Below are the code and all the weights of a small trained network. Each question names an input and a target symbol and asks about switching units off, where a switched-off unit gives its printed mean instead of its output.

import numpy as np


def w(rows, s, z=0):
    codes = np.array(rows[::2]) - 128.0
    scale = np.full(codes.shape[1], s)
    scale[-1] = z or s
    return codes * scale


def norm(h):
    return h / np.sqrt((h * h).mean(-1, keepdims=True) + 1e-5)


def f(y):
    return y / 2 * (1 + np.tanh(0.7978845608 * (y + 0.044715 * y**3)))


def softmax(a):
    e = np.exp(a - a.max(-1, keepdims=True))
    return e / e.sum(-1, keepdims=True)


def log_softmax(a):
    a = a - a.max(-1, keepdims=True)
    return a - np.log(np.exp(a).sum(-1, keepdims=True))


def net(x, mask):
    ids = ['ΔΠΦΩαβζηθμξστψ'.index(c) for c in x.split()]
    T = len(ids)
    res = E[ids] + P[:T]
    r = norm(res)
    for j in range(3):
        rows = slice(3 * j, 3 * j + 3)
        q, k, v = (r @ M[0][rows].T for M in (Q, K, V))
        z = softmax(np.where(np.tri(T) > 0, q @ k.T / 3**0.5, -1e9)) @ v
        o = O[0][rows]
        res = res + np.where(mask[j], z, o[:, -1]) @ o[:, :-1]
    y = f(norm(res) @ A[0][:, :-1].T + A[0][:, -1])
    res = res + np.where(mask[3:27], y, B[0][:, -1]) @ B[0][:, :-1]
    return log_softmax(norm(res)[-1] @ U[:, :-1].T + U[:, -1])


Q, K, V, O, A, B = {}, {}, {}, {}, {}, {}
E = w([
[8,99,141],'Δ',
[134,119,152],'Π',
[128,122,134],'Φ',
[108,106,135],'Ω',
[128,82,67],'α',
[102,106,132],'β',
[155,196,138],'ζ',
[103,121,130],'η',
[108,117,127],'θ',
[98,110,135],'μ',
[139,124,139],'ξ',
[138,96,151],'σ',
[178,108,75],'τ',
[132,124,137],'ψ',
],0.019)
P = w([
[35,189,102],'0',
[173,55,243],'1',
[61,215,54],'2',
[174,73,175],'3',
[82,246,26],'4',
[192,58,154],'5',
[77,225,26],'6',
[188,43,138],'7',
[71,234,13],'8',
[195,36,128],'9',
[58,228,7],'10',
[185,26,117],'11',
[49,231,2],'12',
],0.0096)
Q[0] = w([
[136,115,135],'head 0',
[163,68,136],'head 0',
[107,121,220],'head 0',
[115,94,95],'head 1',
[123,97,142],'head 1',
[129,58,253],'head 1',
[71,96,108],'head 2',
[97,166,50],'head 2',
[93,107,167],'head 2',
],0.018)
K[0] = w([
[146,124,146],'head 0',
[184,131,168],'head 0',
[101,83,165],'head 0',
[95,49,97],'head 1',
[87,103,120],'head 1',
[2,151,146],'head 1',
[64,97,85],'head 2',
[154,35,117],'head 2',
[80,135,170],'head 2',
],0.017)
V[0] = w([
[201,173,26],'head 0',
[114,218,118],'head 0',
[135,105,141],'head 0',
[76,80,165],'head 1',
[97,213,216],'head 1',
[251,180,101],'head 1',
[127,145,212],'head 2',
[98,48,65],'head 2',
[73,50,195],'head 2',
],0.011)
O[0] = w([
[28,182,180,242],'head 0',
[105,161,98,250],'head 0',
[122,114,136,83],'head 0',
[120,147,184,106],'head 1',
[6,134,78,111],'head 1',
[156,41,7,187],'head 1',
[58,91,153,96],'head 2',
[165,225,121,191],'head 2',
[62,205,169,153],'head 2',
],0.013,0.0023)
A[0] = w([
[124,241,124,4],'neuron 0',
[123,126,127,57],'neuron 1',
[122,175,127,48],'neuron 2',
[160,148,102,163],'neuron 3',
[151,154,111,128],'neuron 4',
[177,160,92,199],'neuron 5',
[80,146,144,182],'neuron 6',
[134,149,114,55],'neuron 7',
[117,134,137,184],'neuron 8',
[43,180,82,133],'neuron 9',
[133,172,118,27],'neuron 10',
[145,28,244,157],'neuron 11',
[149,53,203,74],'neuron 12',
[188,162,120,56],'neuron 13',
[167,139,131,159],'neuron 14',
[156,81,197,208],'neuron 15',
[153,140,42,168],'neuron 16',
[100,88,176,91],'neuron 17',
[145,154,122,99],'neuron 18',
[156,115,138,188],'neuron 19',
[96,221,2,198],'neuron 20',
[138,109,163,91],'neuron 21',
[108,108,64,78],'neuron 22',
[115,109,171,105],'neuron 23',
],0.02,0.0027)
B[0] = w([
[146,112,53,192],'neuron 0',
[140,131,136,123],'neuron 1',
[121,126,101,147],'neuron 2',
[102,108,140,147],'neuron 3',
[117,108,136,141],'neuron 4',
[83,94,148,162],'neuron 5',
[109,90,110,155],'neuron 6',
[125,126,129,132],'neuron 7',
[128,115,131,135],'neuron 8',
[158,122,196,202],'neuron 9',
[132,122,115,142],'neuron 10',
[252,171,127,189],'neuron 11',
[210,163,110,166],'neuron 12',
[94,82,141,145],'neuron 13',
[106,108,142,139],'neuron 14',
[184,154,149,166],'neuron 15',
[67,110,171,184],'neuron 16',
[153,88,154,142],'neuron 17',
[114,118,124,135],'neuron 18',
[124,121,130,138],'neuron 19',
[170,217,80,252],'neuron 20',
[155,128,143,135],'neuron 21',
[107,121,178,161],'neuron 22',
[142,102,148,137],'neuron 23',
],0.043,0.017)
U = w([
[83,101,145,254],'Δ',
[148,105,183,214],'Π',
[111,136,116,73],'Φ',
[119,116,97,80],'Ω',
[81,106,43,143],'α',
[114,119,90,89],'β',
[67,253,225,84],'ζ',
[117,131,106,69],'η',
[120,128,87,96],'θ',
[108,121,109,83],'μ',
[116,143,134,58],'ξ',
[233,107,126,136],'σ',
[9,124,146,210],'τ',
[115,142,119,76],'ψ',
],0.013,0.0071)

Each question gives the input, a string of symbols that net reads in full, and the target symbol t.
The units are the heads (3 rows each of Q, K, V and O) and the neurons (one row each of A and B). Each row of codes is followed by its name. A weight is (code - 128) times the scale printed after its matrix; where a second scale follows, it is the last column's (O, A, B and U).
mask holds one flag per unit, heads first, then neurons. A switched-off unit (its flag False) gives its mean, the last column of its rows in O or B, instead of its output. The means were averaged over made-up inputs and are rounded, as every weight is.
A unit's drop is (log p(t) with every unit on - log p(t) with that unit switched off) / (log p(t) with every unit on - log p(t) with every unit switched off).
The circuit of an input: a set's keep is (log p(t) with only the set's units on - log p(t) with every unit switched off) / (log p(t) with every unit on - log p(t) with every unit switched off). Starting from the 12 units with the biggest drops (on a tie, the unit counted first), units are removed one at a time, each time the one whose removal leaves the highest keep (on an exact tie, the one counted first), for as long as the keep stays at least 0.8.
circuit, biggest first: the units of the circuit, biggest drop first
most important unit: the unit with the biggest drop
top k neurons: the k neurons with the biggest drops, biggest first
which heads matter: for each layer, one digit per head in row order, 1 if its drop is at least 0.15 and else 0, layers parted by /
input ζ Π ζ Φ θ τ η ψ Ω ζ τ, target ζ: top 2 neurons	neuron 20; neuron 16
input ζ η ζ σ Ω τ σ ζ η, target ζ: circuit, biggest first	head 1; neuron 16; neuron 11
input ζ τ β, target τ: which heads matter	010
input β ζ Π ζ α ζ β, target ζ: circuit, biggest first	head 1; neuron 0; neuron 22; neuron 11
input ζ η α α, target Π: circuit, biggest first	neuron 20; neuron 0
input ζ τ β β β β τ Π τ α Π ζ, target Π: circuit, biggest first	head 2; neuron 20; neuron 0
input Δ μ ζ μ β τ ζ ζ α, target ζ: top neuron	neuron 20
input α ζ τ, target ζ: circuit, biggest first	neuron 16; neuron 11
input θ Ω σ ξ ζ ξ ζ α α ζ β ζ Ω, target ζ: circuit, biggest first	neuron 16; neuron 22; neuron 11
input Δ τ α, target τ: circuit, biggest first	neuron 11; neuron 16; neuron 12
input η θ η ψ β τ α ζ ξ, target ζ: circuit, biggest first	head 1; head 0; neuron 0; neuron 16
input Δ ζ α α ζ σ Δ ζ ψ, target ζ: circuit, biggest first	neuron 16; neuron 11
input β α θ, target α: which heads matter	011
input ζ ψ ζ α μ, target α: most important unit	head 1
input θ ζ Δ Δ Π τ ξ Φ ζ θ β τ, target Π: which heads matter	010
input Π τ Π, target τ: which heads matter	010
input Δ α Π, target α: which heads matter	011
input μ ζ α Δ β α τ, target α: which heads matter	110
input μ α σ, target α: which heads matter	011
input ζ α ζ α σ, target α: top 2 neurons	neuron 11; neuron 0
input ζ α ζ α Φ ζ ψ θ τ α ξ ζ, target τ: top 3 neurons	neuron 11; neuron 20; neuron 9
input Ω ζ α ζ θ Δ Ω ζ ζ μ ζ ζ η, target ζ: top neuron	neuron 9
input Δ θ β Ω α ζ ζ η β τ ζ ζ ξ, target ζ: top 3 neurons	neuron 16; neuron 20; neuron 9
input ζ σ β ζ, target Π: top 3 neurons	neuron 20; neuron 0; neuron 22
input ζ ζ σ ζ Δ τ Π τ ζ, target τ: top 3 neurons	neuron 16; neuron 11; neuron 5
input ζ Π τ ξ ζ τ Φ, target τ: top 2 neurons	neuron 16; neuron 11
input α α Φ, target α: top 2 neurons	neuron 11; neuron 0
input Δ ψ ζ τ ζ α ζ α, target Π: top 2 neurons	neuron 20; neuron 0
input α ζ ζ ζ τ τ ζ Φ β ζ Π τ σ, target τ: top 2 neurons	neuron 16; neuron 11
input α ζ Ω, target ζ: top 2 neurons	neuron 16; neuron 9
